In the rows, 128 means zero.
Each row has a class, written as a number after it.
[ 67 104 130 164 140 113  90 108 102 162 109 134 203 109 133 112  96 133
 142 105 124 102 119 137 117 124 107 158 116 109 132 122 130 155  87 123
 103  70  77 149 123 126 129 132 119 142 125 154 141 140] -> 6
[105 142 116 110 140 142 145 112  71 180 152 134 143 141 170  75 152 127
 139 125 177 134  34 185 110 152 127 118  81 145  78 142 127 148  69 114
 119 139 113 103 139 181 109  98 102 106 131 150  99 147] -> 7
[115  91 124 166 154 143  64 114  82 155 155 120 120  71 104 165 137 139
  78 102  93  96 177 139 105 140 117 111 113  75 175 124 139 171  67 109
 119 137 148 133 146 159  97 144 113 123 134 106 132 150] -> 1
[111  93 117 161 149 126  67 111  94 151 170 112 110  78 124 184 130 148
  75 122 107 120 180 158  94 113 109 103 128  65 201 117 167 152  76 106
 109 130 172 156 140 148  80 161 102 137 132 141 115 110] -> 1
[123 145 119 113 114 144 137 137 112 158 152 123 132 151 171  84 174 122
 126 128 156 109  59 149  98 145 106 118 127 148 126 147 135 169  70 107
 165 141 120  85 125 146 107  85  98  98 132 136  95 150] -> 8
[ 96 118 107 151 142 129 112 131 103 126 107 134 181 104 120 111 109 134
 107 100 134 118 139 176 123 121  93 113  82 113 114 140 119 139  98 140
  92  82  70 147 127 120 141 127 112 149 127 149 132 152] -> 2
[129 141  94 116 139 181 151 149  78 210 126 108 135 101  95 140 135  98
 104 156 179 126 100 118 104 152 153 122 109 112 156 111 101 103 105 168
  66 161 138 150 127  96 139 162 136 117 114 120 124 102] -> 2
[179 118 158 220  94 147 133 136 115  92 151 105 150 117 174 184  57 150
 179  86 114 132 138  86 130 121 153 135 118 143 124 127 131 118 160 102
 138 126 141 123 172 164 109 122 204 124 143 139 140 153] -> 0
[159 155 137  87 141 142 135 138  76 160 141 132 127 164 174  91 177 138
 131 122 148 124  59 148  93 155 137 116  85 162  67 149 114 144  78 103
 142 132 116  88 136 154 117  66 100  93 137 130 115 193] -> 3
[ 54 106 133 155 130 144  73 123  86 129 117 127 186 101 125 127 102 138
 137  74 106  96 145 153 118 130 120 122  98  79 103 116 129 142 112 145
 103  98  78 166 152 151 119 121 148 167 134 135 149 137] -> 0
[159  99 133 227 130 153  88 132 103  96 195 111 103  83 155 169  94 154
 156  86 108 143 159 124 137 125 126 104 101 119 108 111 118 107 163 114
 128 127 136 127 152 150 110 128 184 122 140 159 158 132] -> 1
[121 156 109 119 128 159 133 150  77 248 162 156  94 144 156  78 193 116
 141 125 166  90  49 152 109 146 129 125  74 131  92 163 113 144  71 117
 136 147 106 105 103 171 123 115  98  95 121 132 111 154] -> 5
[168  85 142 226  88 148 111 130 137  79 152  98 146  84 157 169  71 148
 131  87  92 137 150 139 139 103 150  87 119 147 129 147 141 114 170 113
 139 144 117 123 135 140 106 159 168 161 136 143 149 141] -> 5
[103  90 133 193 152 131 104 110  78 171 170 101 108  84 133 162 130 130
  97 112 111 133 141 172  89 121 113  93 141  79 166 136 158 138  74 129
 120 118 140 143 129 122  80 131  99 145 124 135 147 126] -> 1
[143 156 121  96 113 140 140 139  82 195 121 148 162 160 167  94 170 122
 152  94 176  98  73 167 119 141 146 107  82 144  78 145 127 154  85 103
 154 131 114 109 123 155 120  85 106 120 130 141 105 149] -> 6
[197 104 161 244 110 162 119 139 115  99 148  90 147 102 177 172  72 152
 169  90  96 127 156 117 125 113 153 119 129 150 116 154 136 130 158 113
 137 126 117 100 174 122 109 122 175 132 149 162 170 181] -> 3
[143 155 102 136 128 144 113 138 109 198 116 139 154 153 171  81 171  96
 135  92 149  82  67 166 100 154 113 127  85 153  95 164 138 162  53 126
 126 132 101  87 117 141 131  81 108  57 113 100  87 179] -> 1
[140 102 124 178 141 146  77 117  95 137 142  97 163  90 116 161 116 135
 105 144 118 126 163 171  99 121  95  87 157  66 176 124 162 164  80 101
 104 134 175 148 154 113  90 150 120 119 131 115 113 115] -> 1
[104 120 132 160 149 118  91 118  98 128 186 125 108 101 139 160 121 128
  95 168 138 129 158 142  84 145 121 117 129  74 178 139 148 171  51  82
 120 157 172 145 152 170  93 133 107  73 130 117 107 133] -> 9
[180  99 152 223 119 136 111 118 129  91 172 102 134 103 189 169  73 164
 170  87 107 144 139 123 147 122 136 103 130 152 131 127 144  94 165 105
 158 136 142  96 149 151 104 112 175 132 147 165 166 126] -> 4
[120 102 122 172 125 147  94 101 121 154 144 123 154  71 119 170 134 132
  74 130 117 130 174 171  92 105 107 105 147  87 187 121 161 169  78 119
 115 139 150 159 160 122  66 169 112 123 143 144 100  97] -> 2
[164 147 125  99 131 150 161 121 112 174 131 127  96 173 156  79 177 110
 130 100 171 115  55 147 124 153 146 123  95 151  77 147 120 103  94 107
 146 156 120  84 122 134 129  85 108  94 133 145  97 122] -> 4
[131 155 103 103 129 175 134 146  87 198 142 146 145 142 149  80 189 131
 148 101 172 109  63 164  92 159 128 114  88 144  79 145 108 175  81  99
 152 157 103 100 137 153 102  78 107 104 138 144  96 135] -> 2
[136 125 116 136 133 140 111 106 104 124  48 140 252 109 128 123  95 135
 149  97 134 107 166 140 131 134  96 148 132 134 166 132 135 119 101 162
 116 115  92 143 152 127 129 122 153 153 137 151 105 153] -> 9
[105 104 123 169 138 133  89 115  82 160 152 131 115  73 128 173 125 135
  83 166  98 116 178 141  90 137  99 116 142  67 193 133 160 173  53 103
 121 128 162 127 155 154  95 137 106 104 129 128 135 152] -> 9
[169 109 140 232  87 173 121 151 132 121 178 103 115  88 153 168 102 141
 157 109 121 115 130 104 134 115 155 105 120 125 136 137 109 132 163  96
 137 144 107 124 160 127 103 160 172 128 138 143 142 153] -> 2
[141 147 122 101 122 142 121 139  91 206 139 143 116 153 170  92 189 119
 138  92 165 102  75 128 111 150 139 117 109 160  98 124 111 103  91 130
 160 128 109 100 117 127 121  72 117 119 120 132 115 147] -> 6
[200 110 165 225 113 136 153 137 125  77 167  97 132  99 166 189  55 150
 172  90 116 142 144 105 126 109 164 117 116 164 123 146 131  84 184 104
 135 132 138 112 143 127 114 125 171 154 149 166 151 148] -> 6
[172 158 150  94  98 184 115 119 103 178  92 146 183 162 160  82 188 111
 150  77 144 104  60 156 114 166 132 118 106 159  79 144 129 132  91 131
 127 148 114 100 155 140 121  98 132 109 127 121 105 142] -> 0
[137 137 108 121 143 152 156 139  93 181 163 112 113 114 122 139 120 103
 115 181 165 143  87 118 134 143 163 127 108 125 124  99 112  87 137 142
  83 159 149 152 139 122 125 153 131  86 119 153 114  98] -> 7
[115 133 114 125 147 174 121 108  78 200 146  92  78 110 103 111 131 107
  85 164 157 120  84 108 123 161 141 126 132 102 153 124  95  82  85 146
  75 161 158 134  98 126 148 128 121  97 119 114 137  98] -> 4
[139 142 120 113 118 164 124 141  88 183 155 134  89 131 160  80 193 125
 123 134 131 108  37 146 113 149 124  98  89 131  88 144 114 119  75 110
 127 153 106  96 115 156 121 125 110  84 124 147 104 154] -> 5
[ 75  86 137 122 117 161  86 103  74 142 146 126 145  89 144 175 140 149
  86 124  64 123 156 159  92 140 108 103 161  74 179 114 172 179  78 121
 133 127 164 147 185 161  81 131 121 154 135 117 143  95] -> 0
[155  88 152 226 114 164 127 119 139  74 176  93 133 102 149 167  86 150
 164  76 128 152 141 155 152 117 145  95 127 130 109 131 139 124 174 111
 148 143 110 123 152 129  92 150 169 171 151 175 147 115] -> 1
[ 78 106 131 136 150 122  87 113  90 167 111 124 204 147 132  96 110 137
 130  79 116 102 112 168 119 139  99 159 101 121  96 127 128 131  92 131
  98  64  72 161 127 129 133 110 121 160 132 152 160 146] -> 0
[143 154 122 106 124 155 133 117 112 183 147 133 140 173 161  94 176 123
 132  91 165 135  57 161  99 173 141 112  82 160  78 130 123 135  99 102
 154 149 116 113 105 163 106  64 102 111 132 134 124 131] -> 0
[115 102 139 185 117 149  70  99  76 146 146 113 139  73 122 178 109 139
  79 120 107 143 157 137  73 135 120 113 151  55 156 105 145 162  72  94
 117 144 164 149 158 147  83 152 126 109 123 123 115 125] -> 3
[136 135 107 102 124 171 130 142 101 195 123 130 153 162 144  98 185 119
 137  52 141  91  69 170 108 155 131 110  98 154  83 155 141 151  88 117
 142 142  97  94 130 118 117  93 110 112 128 130  94 177] -> 1
[104  98 142 187 134 139  63 108  99 138 170 130 109  78 127 187 136 141
  86 153  80 107 190 131  87 106 110 113 125  57 170 130 165 178  75 113
 133 110 138 128 170 148  83 146 108 102 127 128 132 145] -> 3
[111 114 146 135 156 145  91 119  79 137  82 110 196 123  95 116 116 147
 144  88 105  94 132 136 135 125 117 120 109 101 110 120 116 113  94 136
 105  93  80 148 142 109 132 116 133 157 127 115 120 172] -> 1
[133 167 101 120 146 151 125 145  93 208 162 137  74 147 159  80 186 103
 132 110 127 101  74 167 114 139 138 133  67 135  54 174 119 142  94 112
 129 137 132  93 108 170 139  87 110  87 130 110 126 150] -> 0
[ 95 133 101 119 142 168 165 134  92 202 127 117  94 101 102 150 122 115
  96 123 133 138 120 137 131 127 173 123 128 113 124 123 119 106 109 154
  87 174 144 142 159 107 125 173 132 129 121 137 106  78] -> 2
[ 89 127 115 172 126 128  86 120  92 153 177 130 108  80 127 167 127 129
  85 138 112 107 177 151  84 128 101 109 110  70 184 144 165 187  65 115
 119 140 176 118 155 167  94 140 107 100 132 103 110 144] -> 8
[ 89 115 130 126 146 114 110 115  97 143  96 124 203 146 120 108  77 146
 155  75 131  98 124 145 126 142 109 166  93 131 121 137 122 138  87 125
  87  93  83 137 161 138 146 139 123 144 132 136 124 167] -> 8
[134 154 105  96 131 123 126 159  81 143 141 152 129 150 187  95 175 136
 116 100 133  98  79 146  91 175 107 134  92 156 114 146 145 149  60 139
 149 136 114  93 115 174 134  53  89 106 126 133 102 170] -> 7
[185 105 146 240  95 150 138 140 130 104 166  97 138 111 154 174  67 149
 177  87 116 130 145 103 138 107 137 110 137 146 127 128 128 121 169  99
 146 130 131 113 178 121 102 143 185 110 147 164 140 170] -> 8
[119 147 119 129 144 157 166 139  69 157 148 122  89  96 127 126 135  95
 101 188 148 144  89  91 111 141 156 145 118 124 117 128  95 118 111 187
  97 148 132 137 100 136 149 125 121 113 118 110 148 114] -> 3
[101 114 146 194 143 133  74 125  64 154 179 120  92  61 131 158 137 143
  65 139 107 112 142 158  97 138 130 110 132  50 172 124 133 137  74 123
 122 142 143 155 125 163  85 151 110 136 132 144 124 137] -> 7
[211 113 159 208  98 146 128 129 137  55 166 101 127 115 156 176  95 161
 161  85  99 146 145  96 142 124 150  98 119 155 124 131 111 101 186  91
 169 139 128 107 160 144 110 126 175 134 145 148 139 157] -> 8
[ 76  96 128 121 121 139 103 112  87 163  83 127 196 122 130 111 112 153
 126  84 117  98 123 138 117 127 102 152 109 120 189 139 135 126  88 147
 108  82  75 153 118 137 129 143 130 179 118 157 135 157] -> 5
[ 93 109 139 123 153 133 105 120  78 135 112 126 207 133 134 115 119 144
 128  86  89  85 128 129 121 151 103 144  97 121 113 130 136 130  88 137
 117  91  82 134 146 147 139  93 116 179 141 128 160 153] -> 0
[106 116 130 144 159 125  91 126  96 142  99  96 242 144 117 109  90 156
 137  95 138  93 119 186 120 128 114 118 103 113 101 108 141  94 111 134
 100 102  79 150 135 100 123 116 126 179 139 164 126 162] -> 7
[112  90 110 199 150 112  95 117  91 166 163 130 107  60 138 174  98 121
  88 154 117 124 185 137  96 142 116 123 147  76 185 115 141 158  69 122
 123 151 166 137 135 172 103 143 110 121 127 126 174 107] -> 9
[ 91 109 147 179 127 123  80 101  82 165 153 122  65  92 138 154 120 132
  82 119 111 123 166 124 107 143 127 125 133  65 166 139 153 150  50 106
 119 132 175 100 160 158 113 122 118 114 115  99 138 107] -> 4
[131 159 115 107 145 153 104 127  90 209 127 121 145 145 150  57 171 116
 139 100 172  80  72 181 112 153 122 126  99 142  95 157 123 109  77 147
 137 152 118  74 108 159 125  70 117 122 121 142 115 140] -> 7
[ 83 121 152 106 136 129  98 111  84 141  85 116 208 155 136 112  95 146
 137  77 116 107 105 135 116 153 110 168 116 116 127 120 116  98 101 135
  97  69  91 155 133 136 145 106 163 154 121 137 137 147] -> 0
[127 152 118 122 158 148 155 129  61 209 146 100 106 108 128 137 136 106
  82 178 149 153  94  88 117 165 145 125 133 127 148  99 106  77  81 182
  89 153 148 142 100 115 136 107 105 100 115 151 164 114] -> 3
[125 163 110 107 132 153 132 140  79 183 172 141  69 127 175  68 190 116
 124 128 158 120  35 165 106 164 142  95  78 148  82 151  91 132  95 119
 147 156 112  95  86 178 117  78  91  88 127 130 113 158] -> 8
[101 156 107 135 140 147 129 143  85 205 166 147 130 136 157  92 173 126
 154  90 157 110  62 145  96 161 142 107  88 144  89 151 118 155  86 106
 165 152  99  97 107 148 110  64  87 109 124 144 122 150] -> 6
[117 140  95 136 141 155 172 136  52 206 139 129  91  89 120 126 126 108
  86 185 124 167  92 125 118 145 144 125 109 127 119 111 104 103  86 164
  85 168 149 161 130 128 131 145 109 105 116 115 126  96] -> 5
[105 166  99 111 152 148 163 149  76 213 152 116 122  95  99 146 136 114
  92 154 161 159 100 136 116 155 147 110  99 116 127 103 115  88 101 162
  76 165 142 155 122  98 113 145 118 110 127 150 112 118] -> 2
[ 85 110 119 137 153 130  93 114  77 125  92 105 229 121  91 104  73 157
 129  77 141 116 126 178 103 146  75 146 105  98 119 124  97 136  98 111
 102  85  85 151 135 131 134 104 140 184 132 129 126 167] -> 1
[ 92 148 107  99 160 142 128 138  71 189 178 131  94 141 161  67 194 113
 133 123 156 116  24 194 101 158 120 111  68 118  62 157 118 143  74 109
 135 133 107  83  88 167 125  91  97 104 117 121 116 147] -> 1
[ 74 120 119 172 135 125 106 116  92 137 102 135 167 109 115 115  80 145
 124  98 110 117 135 132 104 135 101 133  84 110 119 132 100 113  92 142
  94 102  73 150 148 144 142 114 137 137 120 117 124 165] -> 5
[ 92 105 148 135 106 130  98 118  97 107  87 135 226 123 134 113  96 161
 146  83  96 117 127 149 115 133  98 125  96 128 122 136 144 150  99 120
 112  84  63 162 129 138 116 107 112 161 133 151 127 170] -> 5
[ 71  96 118 151 135 134 104 113  82 133  99 128 193 113 135 100  99 121
 113 107 115 109 103 141 113 155 111 151 117 100 118 106 113 138  98 143
 110  95  78 155 118 145 136 118 137 158 121 127 156 115] -> 0
[ 84 117 153 122 141 146 100 104  83 119  99 131 209 121 110 119  97 154
 142  72  94  95 121 165 121 151 113 143 103 107 112 158 128 128  95 137
 121 112  67 147 137 166 123 113 109 199 136 126 133 143] -> 0
[129  96 136 125 150 143 130 106  92 132  88 107 205 119 115 116  92 130
 158 109 128 129  97 158 126 146 131 136 109 118 104 122 127  92 109 111
 102 122  71 146 119 119 134 149 108 169 125 154 139 140] -> 9
[113  95 141 150 167 116  94 109  92 132 116 127 197 122 125 118 101 148
 139 112 114 112 138 146 125 128 107 143 122 106 118 121 134 139  97 130
 115  89  82 155 118 130 121 129  98 150 136 168 162 138] -> 3
[138 151 110 110 104 159 136 151  93 185 151 148  95 146 181  90 197 121
 124 110 152  96  64 153  97 154 136 121  94 149 117 160 119 158 105 117
 163 131 104  97 101 155 112  82  97 106 128 154 108 156] -> 8
[122 161  94  95 128 152 169 169 106 213 163 152  66 160 158  87 183 109
 131 117 187  98  50 142  97 156 153 139  89 145  96 157 104 163  71 101
 150 173 108 103 121 157 122 103  83  91 122 116  81 132] -> 2
[ 91 142  99 133 137 160 138 129  68 214 163 106 119  89 107 129 148 105
  90 157 166 157  79 110 111 157 155 110 128 117 141  85  92  99  99 156
 100 160 133 170 111  98 108 133 124 111 123 152 131 108] -> 6
[155 159 112 118 111 166 123 146 101 190 135 123 115 157 156  76 178 114
 126 121 156  94  50 126  91 155 143 133  90 147  78 155  98 152 102  99
 141 137 104  75 107 140 130  74 120  74 122 149 123 184] -> 3
[ 80 105 130 145 118 132  74 107  93 131  90 135 226  98 133 113  91 147
 153 112 119 104 108 151 117 124  95 150 118 100 125  97 139 152  88 126
 101  82  81 165 106 141 124 146 124 157 132 147 119 134] -> 6
[ 68 121 122 115 127 111  94 106  97 117 106 108 203 134 123 104  96 144
 143  86 152 112 127 135 121 137 117 144  94 108 131 142 129 145  98 114
 119 101  94 124 151 144 120  98 146 155 134 124 109 150] -> 4
[ 45 106 140 101 141 164  93  98  75 142 101 114 212 129 111 123 110 144
 133  86 110 109 132 176 123 133  95 133 104  87 111 115 158 121  88 150
  87  78  88 162 151 132 124 122 139 173 137 151 128 127] -> 0
[132 139 109 117 134 162 159 118  81 187 118 121 129  96 102 130 126  94
 106 165 171 172 104 108 145 153 145 135 138 129 127  97  96  78 125 168
  91 152 146 153 102 111 145 151 149 123 115 128 139 109] -> 9
[114 157  98 107 137 150 132 143 106 219 161 148 104 155 161  89 185 128
 121  72 176 113  62 176 104 163 136 123  65 154  78 145 119 154  65 104
 126 155 111  89 132 156 120 113 109  88 133 146  99 158] -> 2
[111 147 108 130 141 143 133 127  78 197 151 124 110 115 118 116 149  89
  89 161 157 133 102 101 115 149 134 132 109 114 133  96 103  97 103 181
  89 131 146 176  85 133 136 106 121 106 116 127 164  89] -> 0
[129 132  97 124 170 147 152 106  90 196 140 114 135 111 105 137 135 103
 114 144 138 138 107 120 147 145 139 121 103 123 130 104 117  86 108 164
  76 150 134 157 124 118 130 150 117 100 127 147 125  97] -> 1
[175 109 165 240 104 161 116 111 134  98 153 104 167  98 157 165  77 136
 166  94 119 137 141 118 133 129 139 119 139 138 123 138 136 105 145 104
 145 151 116 113 154 137 105 134 177 117 137 180 151 141] -> 9
[131 153  98 146 131 173 145 112  81 174 125 129 137  83 107 125 128  93
 120 180 165 148 109 106 127 144 149 127 102 116 128 106  94 119 112 153
  97 158 143 144 130 129 133 135 144  91 122 116 105  90] -> 6
[109 125 121 116 128 153  96 125  67 144  86 108 216 123 113 115  89 142
 152  76 136 113 112 155 115 148 112 130 116 115 119 113 123  99 104 151
  87 119 103 165 122 119 140 133 136 161 125 123 112 147] -> 8
[ 91  96 124 163 115 112 107 132 106 163 163 122  83 106 142 169 133 129
  61 130  79 122 155 145  79 126 109 128 159  93 181 122 165 170  71 105
 140 108 151 137 148 112  90 137  93 102 122 110 118 152] -> 8
[190 108 150 219 107 136 128 102 152  89 168  99 134  99 150 166  86 146
 154  95 108 144 140 100 156 108 146 118 117 157 142 148 119 108 186 109
 130 135 141 105 162 144 112 149 180 131 156 167 169 143] -> 4
[154 150 122 119 128 154 159 141  72 220 139 127  96 136 155 104 178 122
 127 129 126 108  59 157 100 130 143 123 101 143  80 173 126 139  87 125
 138 132  99  92 117 135 105  95  73 121 133 166 133 181] -> 3
[120  94 128 176 133 154  92 123  92 125 141 116 154  77 113 167 127 139
  71 143  89 114 171 152  73 134 100  85 129  68 173 114 150 178  72  98
 109 127 150 147 153 120  99 129 103 108 133 116 136 127] -> 2
[129 129 102 120 162 164 142 121  62 179 145 108 118 114 131 115 122 105
 142 178 154 134  99 144 128 151 111 120 110 113 110 109 104  77 108 173
  67 121 133 153 124 125 142 107 134 102 122 143 140  78] -> 1
[ 73  89 116 146 163 109 101 135  64 171 179 115 111  93 140 163 132 137
  75 123 108 105 155 162  79 134 108 125 135  69 195 131 169 183  55 116
 127 121 169 143 118 155  90 124  92 140 129 137 150 117] -> 1
[ 91 157  98 113 156 151 159 109  65 187 137 110 127 115  96 117 108 104
  92 165 172 145 100 108 107 153 127 143 104 114 128 120 101  89  88 154
  67 157 161 141 152 120 137 102 133  84 129 124  98  99] -> 4
[194 109 165 220 108 139 119 156 132  87 178  93  94 112 175 188  72 152
 169  88  91 133 155 112 134 116 162 140 114 153  90 154 129 120 163 110
 137 125 114  98 171 142 124 138 171 129 144 160 174 177] -> 3
[112  99 133 190 129 117  85 107 110 140 158 124 129 105 134 195 109 139
  83 105  85 122 182 140  89 130 127 109 132  72 173 124 168 155  90  97
 108 123 163 153 184 141  80 151 130 103 135 141 125 121] -> 0
[119 139 103 113 146 161 169 133  87 188 132 114 140 116  99 130 106 107
 107 144 178 153  98 120  91 151 133 132 126 136 111  89 106  99  83 151
  86 177 150 148 154 106 122 118 120 100 118 127 104  69] -> 2
